Below is a small trained network, with its code and all its weights. Each question gives an input and a target symbol and asks what happens when units are switched off, that is, made to give their printed mean instead of their output.

import numpy as np


def w(rows, s, z=0):
    codes = np.array(rows[::2]) - 128.0
    scale = np.full(codes.shape[1], s)
    scale[-1] = z or s
    return codes * scale


def f(y):
    return np.maximum(y, 0)


def softmax(a):
    e = np.exp(a - a.max(-1, keepdims=True))
    return e / e.sum(-1, keepdims=True)


def log_softmax(a):
    a = a - a.max(-1, keepdims=True)
    return a - np.log(np.exp(a).sum(-1, keepdims=True))


def net(x, mask):
    ids = ['ΔΘΛΠΦΩαβεζημξστψ'.index(c) for c in x.split()]
    T = len(ids)
    res = E[ids] + P[:T]
    u = 0
    for l in range(2):
        q, k, v = (res @ M[l].T for M in (Q, K, V))
        z = softmax(np.where(np.tri(T) > 0, q @ k.T / 2**0.5, -1e9)) @ v
        res = res + np.where(mask[u], z, O[l][:, -1]) @ O[l][:, :-1]
        u += 1
        y = f(res @ A[l][:, :-1].T + A[l][:, -1])
        res = res + np.where(mask[u : u + 8], y, B[l][:, -1]) @ B[l][:, :-1]
        u += 8
    return log_softmax(res[-1] @ U[:, :-1].T + U[:, -1])


Q, K, V, O, A, B = {}, {}, {}, {}, {}, {}
E = w([
[136,90,80,146,132,139,143,184,116],'Δ',
[42,139,137,135,129,115,95,136,105],'Θ',
[109,43,138,115,110,122,45,129,93],'Λ',
[85,112,121,129,94,143,171,133,103],'Π',
[137,80,126,159,178,121,54,176,163],'Φ',
[37,192,180,116,148,148,166,149,153],'Ω',
[98,133,130,105,80,161,212,154,121],'α',
[167,114,109,178,185,116,141,206,103],'β',
[43,143,104,177,204,96,145,169,153],'ε',
[121,129,197,76,122,121,114,137,88],'ζ',
[135,128,250,74,178,111,131,131,133],'η',
[82,124,184,121,170,105,151,130,135],'μ',
[100,122,88,147,159,120,217,194,148],'ξ',
[133,112,174,136,185,80,93,162,91],'σ',
[120,85,205,95,94,146,153,120,162],'τ',
[171,103,136,150,123,92,17,182,108],'ψ',
],0.02)
P = w([
[53,133,109,127,139,142,69,1,187],'0',
[121,94,120,176,182,168,97,120,140],'1',
[100,102,177,78,126,72,98,199,162],'2',
[152,56,146,188,165,185,117,122,127],'3',
[197,195,66,201,66,49,79,116,136],'4',
[85,102,166,87,59,69,142,178,138],'5',
[125,57,148,190,186,190,127,112,136],'6',
],0.016)
Q[0] = w([
[165,179,96,134,114,122,122,87,132],'0.h1',
[162,183,95,80,59,2,124,123,198],'0.h1',
],0.0086)
K[0] = w([
[80,121,77,78,175,95,119,204,138],'0.h1',
[128,91,215,169,43,60,151,254,118],'0.h1',
],0.009)
V[0] = w([
[90,97,211,174,164,50,124,100,12],'0.h1',
[1,233,86,170,178,109,218,159,103],'0.h1',
],0.0075)
O[0] = w([
[209,89,68,2,111,185,78,110,183,251],'0.h1',
[175,92,60,104,159,57,137,114,103,129],'0.h1',
],0.018,0.0026)
A[0] = w([
[142,96,139,154,122,137,22,125,116,144],'0.n1',
[120,159,154,139,168,122,95,94,121,244],'0.n2',
[142,165,204,115,127,149,110,66,117,128],'0.n3',
[165,113,131,172,179,165,105,100,181,154],'0.n4',
[195,115,129,103,119,134,182,66,98,135],'0.n5',
[129,84,70,16,123,111,159,199,116,2],'0.n6',
[117,119,99,136,117,108,209,148,226,20],'0.n7',
[153,119,115,254,99,49,153,41,79,217],'0.n8',
],0.0096,0.0037)
B[0] = w([
[116,254,110,118,155,102,215,141,132,224],'0.n1',
[143,107,15,130,38,192,186,208,139,180],'0.n2',
[86,77,48,215,98,110,163,111,113,200],'0.n3',
[103,118,111,113,178,242,164,168,57,205],'0.n4',
[69,95,59,102,177,93,102,123,160,173],'0.n5',
[36,188,175,130,188,119,32,102,169,244],'0.n6',
[164,205,110,143,95,158,78,150,43,164],'0.n7',
[114,118,155,65,120,110,209,190,137,238],'0.n8',
],0.0067,0.011)
Q[1] = w([
[227,219,129,162,3,24,84,133,236],'1.h1',
[155,117,51,125,115,122,142,165,147],'1.h1',
],0.0051)
K[1] = w([
[162,97,229,102,83,109,10,253,88],'1.h1',
[62,140,163,67,111,104,142,136,166],'1.h1',
],0.0074)
V[1] = w([
[88,13,162,93,58,113,115,78,151],'1.h1',
[117,235,108,85,1,72,117,83,102],'1.h1',
],0.0079)
O[1] = w([
[165,139,93,166,140,180,227,130,227,114],'1.h1',
[150,147,248,124,162,93,136,76,115,3],'1.h1',
],0.015,0.0023)
A[1] = w([
[153,175,117,42,127,190,146,225,132,178],'1.n1',
[123,186,114,100,177,131,218,63,122,246],'1.n2',
[198,133,94,127,193,163,75,2,90,149],'1.n3',
[170,136,142,198,74,192,113,125,83,59],'1.n4',
[99,159,165,116,68,156,70,108,12,135],'1.n5',
[119,189,136,102,102,231,173,97,128,3],'1.n6',
[47,94,140,115,125,146,37,166,164,164],'1.n7',
[117,90,49,140,81,122,134,121,54,94],'1.n8',
],0.0083,0.0045)
B[1] = w([
[67,58,98,162,65,115,105,78,119,248],'1.n1',
[188,81,207,139,106,113,52,137,169,201],'1.n2',
[128,243,198,97,39,191,183,84,184,156],'1.n3',
[52,174,86,171,227,151,169,100,122,159],'1.n4',
[143,75,112,138,191,122,128,200,166,192],'1.n5',
[80,118,123,143,142,114,105,66,25,206],'1.n6',
[189,196,160,140,152,98,156,137,115,248],'1.n7',
[255,112,81,143,103,158,165,149,82,167],'1.n8',
],0.0098,0.017)
U = w([
[55,134,127,97,3,154,216,239,161,221],'Δ',
[197,186,137,166,125,133,160,118,150,196],'Θ',
[110,166,124,146,118,102,110,82,44,2],'Λ',
[177,88,117,183,111,103,116,144,201,131],'Π',
[164,196,101,172,129,152,167,174,135,46],'Φ',
[86,91,103,140,146,49,68,115,179,93],'Ω',
[124,118,206,176,64,93,117,187,134,86],'α',
[189,130,99,148,103,153,113,127,106,124],'β',
[120,169,52,114,169,98,186,98,139,155],'ε',
[187,103,164,181,81,119,57,101,102,102],'ζ',
[97,71,86,117,101,122,75,119,137,41],'η',
[92,112,57,99,137,144,136,171,237,141],'μ',
[116,138,115,107,104,73,192,106,66,199],'ξ',
[75,178,89,48,105,176,143,160,107,212],'σ',
[123,158,95,212,137,90,173,103,166,131],'τ',
[78,171,115,133,165,106,134,165,126,116],'ψ',
],0.0055,0.0027)

Each question gives the input, a string of symbols that net reads in full, and the target symbol t.
The units are the heads (2 rows each of Q, K, V and O) and the neurons (one row each of A and B). Each row of codes is followed by its name. A weight is (code - 128) times the scale printed after its matrix; where a second scale follows, it is the last column's (O, A, B and U).
mask holds one flag per unit, layer by layer, with each layer's heads first. A switched-off unit (its flag False) gives its mean, the last column of its rows in O or B, instead of its output. The means were averaged over made-up inputs and are rounded, as every weight is.
A unit's drop is (log p(t) with every unit on - log p(t) with that unit switched off) / (log p(t) with every unit on - log p(t) with every unit switched off).
The circuit of an input: a set's keep is (log p(t) with only the set's units on - log p(t) with every unit switched off) / (log p(t) with every unit on - log p(t) with every unit switched off). Starting from the 12 units with the biggest drops (on a tie, the unit counted first), units are removed one at a time, each time the one whose removal leaves the highest keep (on an exact tie, the one counted first), for as long as the keep stays at least 0.8.
units of the circuit, in order: the units of the circuit, biggest drop first
unit that matters most: the unit with the biggest drop
k most important neurons: the k neurons with the biggest drops, biggest first
k most important neurons of layer l: the k neurons of layer l with the biggest drops, biggest first
input ξ Θ σ τ τ, target σ: units of the circuit, in order : (0.h1 1.n2 0.n1 1.h1)
input α τ Π Θ, target α: 2 most important neurons : (1.n2 0.n8)
input ψ Θ ξ β σ μ, target Ω: units of the circuit, in order : (0.h1 1.h1 0.n6)
input Δ σ η Φ, target Δ: 2 most important neurons : (0.n8 0.n1)
input ξ Δ η Π, target ξ: units of the circuit, in order : (0.h1 0.n8)
input Π α ξ β τ τ Ω, target Π: units of the circuit, in order : (1.n2 1.h1 0.n1)
input τ η μ τ ζ σ, target Δ: units of the circuit, in order : (0.h1)
input η β σ ε τ τ ξ, target η: units of the circuit, in order : (1.n1 1.h1)
input Λ η μ ζ, target Λ: units of the circuit, in order : (0.h1 1.n6 0.n1 1.h1)
input ψ ψ Δ ε Φ μ Θ, target ψ: 2 most important neurons of layer 1 : (1.n5 1.n4)
input β ξ Δ Λ, target β: units of the circuit, in order : (1.n8 1.h1)
input Θ τ β ψ σ, target β: 2 most important neurons : (1.n8 0.n6)
input ψ ψ τ, target α: units of the circuit, in order : (0.n1 1.h1 0.h1)
input β Δ α α β, target α: unit that matters most : 1.h1
input ξ σ μ, target Ω: units of the circuit, in order : (0.h1 0.n6)
input η τ η Φ ξ, target η: 2 most important neurons : (1.n1 1.n6)
input μ τ ψ ψ ζ, target ψ: 2 most important neurons : (0.n1 1.n5)
input τ Δ σ Θ, target τ: 2 most important neurons of layer 1 : (1.n4 1.n6)
input τ τ τ τ ξ μ α, target τ: 2 most important neurons of layer 0 : (0.n3 0.n1)
input α Φ τ τ η τ τ, target α: units of the circuit, in order : (0.h1 1.h1 1.n2 0.n8)
input Ω τ Θ ε ζ, target Θ: 2 most important neurons of layer 1 : (1.n3 1.n1)
input α Δ Θ ε, target α: units of the circuit, in order : (1.h1 0.h1 1.n2 0.n8)
input τ ξ Φ, target Δ: units of the circuit, in order : (0.h1 0.n1 1.h1)
input α ξ ε α Π, target ε: 4 most important neurons of layer 0 : (0.n6 0.n5 0.n8 0.n1)
input τ Π α α Λ, target α: 2 most important neurons of layer 0 : (0.n8 0.n4)
input σ ψ ψ Φ η, target ψ: most important neuron of layer 1 : (1.n5)
input σ τ ψ Φ η ψ Δ, target σ: 3 most important neurons : (1.n3 0.n1 0.n4)
input σ σ Θ ξ, target σ: 2 most important neurons of layer 1 : (1.n3 1.n2)
